Below is a small trained network, with its code and all its weights. Each question gives an input and a class and asks what happens when units are switched off, that is, made to give their printed mean instead of their output.

import numpy as np


def w(rows, s, z=0):
    codes = np.array(rows[::2]) - 128.0
    scale = np.full(codes.shape[1], s)
    scale[-1] = z or s
    return codes * scale


def f(y):
    return y / 2 * (1 + np.tanh(0.7978845608 * (y + 0.044715 * y**3)))


def log_softmax(a):
    a = a - a.max(-1, keepdims=True)
    return a - np.log(np.exp(a).sum(-1, keepdims=True))


def net(x, mask):
    res = np.array(x, float).reshape(1, 8) / 4 @ E
    y = f(res @ A[0][:, :-1].T + A[0][:, -1])
    res = res + np.where(mask, y, B[0][:, -1]) @ B[0][:, :-1]
    return log_softmax(res[-1] @ U[:, :-1].T + U[:, -1])


A, B = {}, {}
E = w([
[129,63,87,24,61],'x0',
[119,70,177,123,161],'x1',
[227,174,253,40,106],'x2',
[19,169,143,75,154],'x3',
[130,122,128,128,134],'x4',
[128,137,127,126,121],'x5',
[128,133,120,130,122],'x6',
[73,98,212,178,75],'x7',
],0.008)
A[0] = w([
[187,99,135,162,128,40],'N1',
[165,197,149,138,124,156],'N2',
[152,174,179,198,247,62],'N3',
[38,107,190,176,7,197],'N4',
[92,61,110,198,183,64],'N5',
[122,227,95,75,153,246],'N6',
[152,189,175,214,203,29],'N7',
[2,193,166,86,150,83],'N8',
[82,122,85,189,109,32],'N9',
[163,106,250,161,161,109],'N10',
[180,212,210,116,93,48],'N11',
[88,114,79,194,107,57],'N12',
[130,76,169,123,222,106],'N13',
[228,81,95,186,125,101],'N14',
[157,168,179,88,139,3],'N15',
[176,121,130,195,72,85],'N16',
[86,163,167,136,101,33],'N17',
[176,122,107,97,244,136],'N18',
],0.011,0.0059)
B[0] = w([
[54,180,190,77,162,141],'N1',
[143,142,162,136,168,180],'N2',
[118,72,88,97,11,217],'N3',
[216,173,131,127,129,254],'N4',
[138,131,110,135,178,208],'N5',
[158,136,159,192,99,240],'N6',
[138,63,48,94,42,201],'N7',
[93,141,193,149,81,223],'N8',
[107,84,62,94,191,178],'N9',
[153,143,128,159,162,218],'N10',
[70,69,47,119,224,206],'N11',
[119,150,162,78,187,193],'N12',
[159,170,159,170,174,161],'N13',
[70,152,210,143,101,208],'N14',
[50,85,63,69,184,156],'N15',
[98,171,213,124,127,165],'N16',
[128,183,147,118,167,138],'N17',
[167,209,145,146,137,197],'N18',
],0.012,0.0082)
U = w([
[41,107,74,51,254,41],'0',
[154,61,118,34,7,253],'1',
[192,190,148,167,134,216],'2',
[152,136,152,204,136,215],'3',
[19,170,230,169,104,49],'4',
],0.0077,0.0055)

Each question gives the input, the list of numbers given to net, and the class t.
The units are the neurons (one row each of A and B). Each row of codes is followed by its name. A weight is (code - 128) times the scale printed after its matrix; where a second scale follows, it is the last column's (A, B and U).
mask holds one flag per neuron, in row order. A switched-off neuron (its flag False) gives its mean, the last column of its row in B, instead of its output. The means were averaged over made-up inputs and are rounded, as every weight is.
A unit's drop is (log p(t) with every unit on - log p(t) with that unit switched off) / (log p(t) with every unit on - log p(t) with every unit switched off).
The circuit of an input: a set's keep is (log p(t) with only the set's units on - log p(t) with every unit switched off) / (log p(t) with every unit on - log p(t) with every unit switched off). Starting from the 12 units with the biggest drops (on a tie, the unit counted first), units are removed one at a time, each time the one whose removal leaves the highest keep (on an exact tie, the one counted first), for as long as the keep stays at least 0.8.
units of the circuit, in order: the units of the circuit, biggest drop first
most important unit: the unit with the biggest drop
top k neurons: the k neurons with the biggest drops, biggest first
drop when u is switched off: that unit's drop, to one decimal
input [-7,-4,-8,-6,-4,5,-3,-1], class 0: units of the circuit, in order	(N9)
input [6,-6,5,-7,0,0,5,6], class 4: units of the circuit, in order	(N16 N14)
input [6,2,-5,-5,2,4,-7,7], class 2: top 3 neurons	(N4 N3 N7)
input [-3,-7,2,-8,-7,6,8,-4], class 4: units of the circuit, in order	(N14 N16)
input [-1,-6,-7,7,6,-7,0,4], class 0: top 2 neurons	(N9 N12)
input [3,-4,3,2,-5,8,1,5], class 2: top 2 neurons	(N4 N3)
input [0,-4,6,-8,1,4,-5,7], class 4: top 2 neurons	(N16 N14)
input [-6,-3,1,-6,6,-5,8,1], class 1: top 2 neurons	(N7 N3)
input [5,0,5,8,6,5,8,-2], class 4: units of the circuit, in order	(N8 N7)
input [-4,1,-5,-1,-8,2,5,2], class 0: units of the circuit, in order	(N9 N6)
input [5,-3,8,-1,5,6,-8,-4], class 0: top 2 neurons	(N11 N15)
input [-6,5,-7,-7,-2,-8,-2,0], class 0: units of the circuit, in order	(N9 N12)
input [0,5,-5,-6,8,0,-4,2], class 4: top 2 neurons	(N14 N11)
input [4,-1,2,2,-2,0,6,-8], class 2: units of the circuit, in order	(N3 N18)
input [-2,1,2,4,-6,-4,5,6], class 2: top 2 neurons	(N4 N14)
input [4,-6,7,-8,8,2,-4,2], class 4: units of the circuit, in order	(N14 N16)
input [-7,-1,-4,1,4,-8,6,1], class 1: units of the circuit, in order	(N3 N7)
input [3,3,-5,-8,-4,1,8,-7], class 4: top 2 neurons	(N14 N4)
input [-3,1,6,-7,2,-6,1,2], class 4: units of the circuit, in order	(N14 N1)
input [-4,0,3,2,-2,-7,-8,8], class 2: top 3 neurons	(N4 N10 N17)
input [-6,6,2,-3,7,-5,-3,2], class 1: top 3 neurons	(N3 N7 N6)
input [-5,7,3,1,-6,-8,-8,7], class 2: most important unit	N10
input [-8,4,2,-7,8,4,3,3], class 1: most important unit	N7
input [3,6,7,2,1,3,5,-3], class 0: top 2 neurons	(N15 N11)
input [7,-4,8,4,-2,3,-5,3], class 0: top 2 neurons	(N11 N15)
input [-4,1,0,0,-4,-8,8,-4], class 1: drop when N10 is switched off	0.2
